Below is a small trained network, with its code and all its weights. Each question gives an input and a target symbol and asks what happens when units are switched off, that is, made to give their printed mean instead of their output.

import numpy as np


def w(rows, s, z=0):
    codes = np.array(rows[::2]) - 128.0
    scale = np.full(codes.shape[1], s)
    scale[-1] = z or s
    return codes * scale


def f(y):
    return np.maximum(y, 0)


def softmax(a):
    e = np.exp(a - a.max(-1, keepdims=True))
    return e / e.sum(-1, keepdims=True)


def log_softmax(a):
    a = a - a.max(-1, keepdims=True)
    return a - np.log(np.exp(a).sum(-1, keepdims=True))


def net(x, mask):
    ids = ['ΓΘΠΨΩαβζηλξστφ'.index(c) for c in x.split()]
    T = len(ids)
    res = E[ids] + P[:T]
    r = res
    for j in range(3):
        rows = slice(2 * j, 2 * j + 2)
        q, k, v = (r @ M[0][rows].T for M in (Q, K, V))
        z = softmax(np.where(np.tri(T) > 0, q @ k.T / 2**0.5, -1e9)) @ v
        o = O[0][rows]
        res = res + np.where(mask[j], z, o[:, -1]) @ o[:, :-1]
    y = f(res @ A[0][:, :-1].T + A[0][:, -1])
    res = res + np.where(mask[3:27], y, B[0][:, -1]) @ B[0][:, :-1]
    return log_softmax(res[-1] @ U[:, :-1].T + U[:, -1])


Q, K, V, O, A, B = {}, {}, {}, {}, {}, {}
E = w([
[134,101,135,151,178,65],'Γ',
[167,184,200,65,165,150],'Θ',
[164,122,154,2,26,94],'Π',
[161,168,167,52,104,128],'Ψ',
[121,112,115,125,107,222],'Ω',
[87,108,111,82,100,230],'α',
[142,60,106,151,182,53],'β',
[57,81,126,109,208,53],'ζ',
[88,96,158,143,236,82],'η',
[98,51,175,160,105,37],'λ',
[117,101,71,162,88,207],'ξ',
[96,218,216,60,156,134],'σ',
[152,124,171,202,102,99],'τ',
[116,145,106,184,152,211],'φ',
],0.0082)
P = w([
[253,223,127,63,122,67],'0',
[173,48,185,61,157,174],'1',
[157,39,182,74,153,178],'2',
[148,50,176,93,153,154],'3',
[131,52,171,105,153,153],'4',
[114,53,163,114,144,151],'5',
[100,57,154,128,139,144],'6',
[87,67,144,140,137,138],'7',
[74,70,136,152,134,136],'8',
[62,79,124,165,127,132],'9',
[50,89,123,180,122,127],'10',
[33,93,114,193,119,126],'11',
[27,98,105,203,122,116],'12',
[20,102,94,215,119,113],'13',
],0.0047)
Q[0] = w([
[106,34,118,191,231,37],'head 1',
[156,252,110,70,114,136],'head 1',
[193,235,96,100,119,99],'head 2',
[120,42,175,162,178,8],'head 2',
[147,95,171,141,197,50],'head 3',
[158,191,126,129,105,69],'head 3',
],0.03)
K[0] = w([
[70,99,115,203,115,78],'head 1',
[159,99,165,21,143,70],'head 1',
[77,37,200,49,148,154],'head 2',
[14,87,159,202,130,145],'head 2',
[27,109,186,186,130,150],'head 3',
[79,2,178,103,86,165],'head 3',
],0.025)
V[0] = w([
[135,165,193,177,51,185],'head 1',
[100,109,203,149,128,56],'head 1',
[113,200,164,159,218,222],'head 2',
[255,95,86,238,71,152],'head 2',
[67,126,133,16,32,100],'head 3',
[108,55,52,124,125,154],'head 3',
],0.02)
O[0] = w([
[137,62,167,68,112,223,116],'head 1',
[214,111,158,148,121,158,176],'head 1',
[58,104,168,152,29,74,4],'head 2',
[204,15,101,69,120,104,105],'head 2',
[143,105,252,168,166,133,178],'head 3',
[165,133,138,94,207,75,64],'head 3',
],0.013,0.0036)
A[0] = w([
[152,115,144,136,116,10,152],'neuron 1',
[164,124,117,232,130,81,155],'neuron 2',
[75,163,150,133,158,174,151],'neuron 3',
[69,81,91,112,171,77,37],'neuron 4',
[186,250,180,1,52,97,148],'neuron 5',
[114,176,33,109,72,190,36],'neuron 6',
[100,132,156,98,183,96,156],'neuron 7',
[124,181,183,145,149,124,194],'neuron 8',
[103,146,170,147,178,102,254],'neuron 9',
[176,154,173,128,73,135,98],'neuron 10',
[103,181,148,138,36,141,71],'neuron 11',
[61,79,113,196,100,158,113],'neuron 12',
[127,124,113,212,162,127,111],'neuron 13',
[100,147,166,113,110,51,102],'neuron 14',
[131,36,155,128,132,129,144],'neuron 15',
[111,89,149,171,87,71,170],'neuron 16',
[128,80,193,187,141,33,40],'neuron 17',
[154,154,106,88,193,147,93],'neuron 18',
[74,110,114,145,225,23,91],'neuron 19',
[111,160,101,151,149,204,43],'neuron 20',
[214,126,137,101,109,126,128],'neuron 21',
[147,195,190,123,136,92,25],'neuron 22',
[50,76,106,179,97,58,166],'neuron 23',
[87,74,120,110,65,141,105],'neuron 24',
],0.0083,0.0042)
B[0] = w([
[136,114,145,146,110,237,192],'neuron 1',
[112,113,189,187,149,56,212],'neuron 2',
[188,140,127,186,93,104,235],'neuron 3',
[217,187,77,144,125,127,167],'neuron 4',
[176,101,209,42,89,197,164],'neuron 5',
[108,201,107,115,251,156,184],'neuron 6',
[145,147,78,116,133,113,182],'neuron 7',
[104,174,131,43,121,153,255],'neuron 8',
[108,201,89,56,112,89,254],'neuron 9',
[143,77,110,95,159,122,163],'neuron 10',
[195,80,36,109,177,87,196],'neuron 11',
[144,208,178,152,73,150,196],'neuron 12',
[139,101,170,83,112,88,198],'neuron 13',
[122,128,128,135,56,186,161],'neuron 14',
[77,124,38,133,80,136,232],'neuron 15',
[99,102,183,66,136,103,173],'neuron 16',
[189,217,113,216,129,114,166],'neuron 17',
[141,53,138,110,75,112,206],'neuron 18',
[121,69,148,110,192,239,211],'neuron 19',
[191,55,168,153,145,118,188],'neuron 20',
[134,164,102,160,101,73,209],'neuron 21',
[74,78,140,207,159,180,187],'neuron 22',
[83,78,109,75,179,39,212],'neuron 23',
[94,108,206,204,106,149,211],'neuron 24',
],0.018,0.0077)
U = w([
[108,148,186,167,179,199,127],'Γ',
[127,131,171,192,141,50,227],'Θ',
[178,111,196,21,94,171,135],'Π',
[165,143,182,200,75,161,59],'Ψ',
[57,50,191,125,78,158,122],'Ω',
[115,216,122,82,93,111,253],'α',
[138,96,34,65,218,153,25],'β',
[170,228,97,137,127,110,147],'ζ',
[155,182,75,188,180,93,113],'η',
[200,35,188,195,166,169,91],'λ',
[153,124,39,169,74,85,225],'ξ',
[201,123,132,121,131,3,71],'σ',
[93,162,108,181,124,193,106],'τ',
[62,109,125,79,206,52,124],'φ',
],0.0045,0.0028)

Each question gives the input, a string of symbols that net reads in full, and the target symbol t.
The units are the heads (2 rows each of Q, K, V and O) and the neurons (one row each of A and B). Each row of codes is followed by its name. A weight is (code - 128) times the scale printed after its matrix; where a second scale follows, it is the last column's (O, A, B and U).
mask holds one flag per unit, heads first, then neurons. A switched-off unit (its flag False) gives its mean, the last column of its rows in O or B, instead of its output. The means were averaged over made-up inputs and are rounded, as every weight is.
A unit's drop is (log p(t) with every unit on - log p(t) with that unit switched off) / (log p(t) with every unit on - log p(t) with every unit switched off).
The circuit of an input: a set's keep is (log p(t) with only the set's units on - log p(t) with every unit switched off) / (log p(t) with every unit on - log p(t) with every unit switched off). Starting from the 12 units with the biggest drops (on a tie, the unit counted first), units are removed one at a time, each time the one whose removal leaves the highest keep (on an exact tie, the one counted first), for as long as the keep stays at least 0.8.
units of the circuit, in order: the units of the circuit, biggest drop first
most important unit: the unit with the biggest drop
k most important neurons: the k neurons with the biggest drops, biggest first
heads that matter: for each layer, one digit per head in row order, 1 if its drop is at least 0.15 and else 0, layers parted by /
input β α β Ω η β ξ τ β Ω β, target λ: 3 most important neurons -> neuron 9; neuron 1; neuron 19
input φ α Θ φ Π β β Ω β Ω, target φ: most important unit -> head 3
input η Ω σ α η Π ξ β φ, target η: heads that matter -> 011
input Π σ β, target Θ: heads that matter -> 101
input φ η β Ω β Ω τ Π η Ω ξ, target φ: 2 most important neurons -> neuron 23; neuron 6
input Π σ ζ ζ Π η α Γ Ψ β τ α β, target ξ: heads that matter -> 110
input β Ω φ Π η Θ β λ ζ ξ, target β: heads that matter -> 011
input β Ω σ ζ, target Θ: heads that matter -> 111
input β Ω ξ β ξ φ Ψ Γ Ω ξ β Γ, target β: units of the circuit, in order -> head 3; neuron 19; neuron 24
input Ω φ η Π σ ξ β λ β φ, target Ω: heads that matter -> 110
input λ Ω ξ α β λ Γ Ψ Ω η Γ Ω ξ Ω, target λ: units of the circuit, in order -> head 2; neuron 20; neuron 9
input ξ Θ β Θ α, target ξ: units of the circuit, in order -> head 2; neuron 15; neuron 21
input τ Ω φ Π τ β ξ ζ Γ, target β: heads that matter -> 101
input σ η λ η τ ξ β ξ σ α σ τ τ τ, target ξ: units of the circuit, in order -> head 2; neuron 15; head 1; neuron 21
input τ η Ψ Γ ξ φ, target τ: heads that matter -> 111
input ξ Ω Ψ Ω Π Ψ β, target λ: 3 most important neurons -> neuron 19; neuron 1; neuron 2
input β α Π, target Π: heads that matter -> 010
input η φ Ω Π η λ Ω, target η: heads that matter -> 011
input Π Γ Ω σ β α Ψ η Γ σ η τ φ, target Π: heads that matter -> 111
input η α β Γ Θ Π η ξ β ζ τ, target ξ: heads that matter -> 110
input ξ τ Ω α ξ Π Γ β Γ ξ, target ξ: 2 most important neurons -> neuron 15; neuron 4
input Γ Π Θ Θ β ζ Γ α Θ Ω Ω Π, target α: units of the circuit, in order -> head 3; neuron 9; neuron 8; head 2
input Θ τ σ Ω Ψ ξ τ Θ Ψ σ, target α: units of the circuit, in order -> head 2; neuron 9
input ξ ζ η, target β: most important unit -> head 1
input Γ λ Ω φ ξ σ Ψ ξ Θ Ω ξ, target Γ: 2 most important neurons -> neuron 6; neuron 24
